Below is a small trained network, with its code and all its weights. Each question gives an input and a class and asks what happens when units are switched off, that is, made to give their printed mean instead of their output.

import numpy as np


def w(rows, s, z=0):
    codes = np.array(rows[::2]) - 128.0
    scale = np.full(codes.shape[1], s)
    scale[-1] = z or s
    return codes * scale


def f(y):
    return y / 2 * (1 + np.tanh(0.7978845608 * (y + 0.044715 * y**3)))


def log_softmax(a):
    a = a - a.max(-1, keepdims=True)
    return a - np.log(np.exp(a).sum(-1, keepdims=True))


def net(x, mask):
    res = np.array(x, float).reshape(1, 5) / 4 @ E
    y = f(res @ A[0][:, :-1].T + A[0][:, -1])
    res = res + np.where(mask, y, B[0][:, -1]) @ B[0][:, :-1]
    return log_softmax(res[-1] @ U[:, :-1].T + U[:, -1])


A, B = {}, {}
E = w([
[183,211,85,91,145,98,40],'x0',
[254,72,145,133,127,158,107],'x1',
[146,138,82,224,103,190,121],'x2',
[107,118,141,141,52,44,95],'x3',
[90,89,58,148,208,64,106],'x4',
],0.012)
A[0] = w([
[145,72,60,126,40,109,115,195],'neuron 1',
[140,43,159,198,177,172,220,230],'neuron 2',
[98,143,95,43,141,146,189,248],'neuron 3',
[94,101,89,133,255,152,107,204],'neuron 4',
[160,120,159,149,172,171,158,153],'neuron 5',
[104,107,35,172,210,130,60,237],'neuron 6',
[167,146,125,75,209,101,135,188],'neuron 7',
[160,144,128,182,77,154,198,234],'neuron 8',
[228,136,54,131,194,165,103,216],'neuron 9',
[99,86,73,110,212,20,55,245],'neuron 10',
[126,98,235,5,110,76,143,200],'neuron 11',
[117,247,118,127,62,106,74,224],'neuron 12',
[123,163,198,120,54,34,120,253],'neuron 13',
[206,173,220,66,146,175,183,117],'neuron 14',
[144,151,60,73,221,175,99,208],'neuron 15',
[186,144,57,55,176,148,108,219],'neuron 16',
[126,50,195,169,61,172,178,213],'neuron 17',
[105,246,103,149,20,166,108,169],'neuron 18',
],0.0098,0.0045)
B[0] = w([
[147,133,115,120,66,138,75,171],'neuron 1',
[109,101,103,104,59,181,188,253],'neuron 2',
[40,119,128,77,220,150,155,193],'neuron 3',
[134,84,127,159,121,109,217,223],'neuron 4',
[130,81,187,106,110,165,165,184],'neuron 5',
[160,132,131,238,106,79,189,239],'neuron 6',
[127,70,201,125,143,108,138,195],'neuron 7',
[136,154,103,120,107,210,138,203],'neuron 8',
[151,107,199,184,112,148,90,246],'neuron 9',
[145,122,117,136,109,57,158,252],'neuron 10',
[104,76,168,44,140,79,54,245],'neuron 11',
[179,211,90,122,209,149,99,214],'neuron 12',
[139,146,85,84,144,79,53,219],'neuron 13',
[74,113,166,113,154,192,85,228],'neuron 14',
[124,71,183,185,179,188,176,225],'neuron 15',
[163,115,208,149,143,151,138,219],'neuron 16',
[106,145,92,33,2,184,104,236],'neuron 17',
[140,197,65,134,185,197,98,213],'neuron 18',
],0.0099,0.013)
U = w([
[62,123,117,153,160,68,228,92],'0',
[154,249,109,140,166,162,89,131],'1',
[107,102,181,151,155,158,139,2],'2',
[214,112,164,216,105,100,154,182],'3',
[91,181,63,206,154,139,155,133],'4',
[105,127,139,84,137,54,64,162],'5',
[100,133,112,114,13,173,161,190],'6',
[120,114,74,183,65,48,142,99],'7',
],0.014,0.0034)

Each question gives the input, the list of numbers given to net, and the class t.
The units are the neurons (one row each of A and B). Each row of codes is followed by its name. A weight is (code - 128) times the scale printed after its matrix; where a second scale follows, it is the last column's (A, B and U).
mask holds one flag per neuron, in row order. A switched-off neuron (its flag False) gives its mean, the last column of its row in B, instead of its output. The means were averaged over made-up inputs and are rounded, as every weight is.
A unit's drop is (log p(t) with every unit on - log p(t) with that unit switched off) / (log p(t) with every unit on - log p(t) with every unit switched off).
The circuit of an input: a set's keep is (log p(t) with only the set's units on - log p(t) with every unit switched off) / (log p(t) with every unit on - log p(t) with every unit switched off). Starting from the 12 units with the biggest drops (on a tie, the unit counted first), units are removed one at a time, each time the one whose removal leaves the highest keep (on an exact tie, the one counted first), for as long as the keep stays at least 0.8.
circuit, biggest first: the units of the circuit, biggest drop first
most important unit: the unit with the biggest drop
top k neurons: the k neurons with the biggest drops, biggest first
drop of u: that unit's drop, to one decimal
input [-8,3,-8,8,-5], class 5: top 2 neurons : [neuron 11; neuron 13]
input [-5,3,-6,-8,5], class 0: most important unit : neuron 4
input [-4,-1,-6,-6,1], class 0: circuit, biggest first : [neuron 9; neuron 4]
input [8,7,-5,0,-6], class 5: top 3 neurons : [neuron 11; neuron 13; neuron 2]
input [-3,1,5,2,7], class 7: top 2 neurons : [neuron 16; neuron 15]
input [-3,2,-2,8,-8], class 5: top 3 neurons : [neuron 13; neuron 11; neuron 2]
input [-8,-5,1,0,4], class 6: top 2 neurons : [neuron 17; neuron 2]
input [4,-8,-4,5,-8], class 1: top 2 neurons : [neuron 12; neuron 18]
input [-5,4,2,-4,6], class 6: top 4 neurons : [neuron 2; neuron 17; neuron 12; neuron 16]
input [-6,6,-4,7,6], class 5: top 2 neurons : [neuron 11; neuron 6]
input [-5,-2,8,-8,6], class 6: top 3 neurons : [neuron 2; neuron 8; neuron 10]
input [-4,5,-2,7,5], class 7: top 4 neurons : [neuron 14; neuron 10; neuron 3; neuron 12]
input [4,1,3,-8,-7], class 2: top 4 neurons : [neuron 15; neuron 5; neuron 14; neuron 9]
input [-2,-5,4,1,-6], class 1: circuit, biggest first : [neuron 18]
input [-7,-4,3,0,5], class 6: drop of neuron 2 : 0.5
input [-4,-6,-8,-5,-5], class 5: drop of neuron 11 : 0.1
input [6,-8,-7,-8,-4], class 2: drop of neuron 15 : 0.2
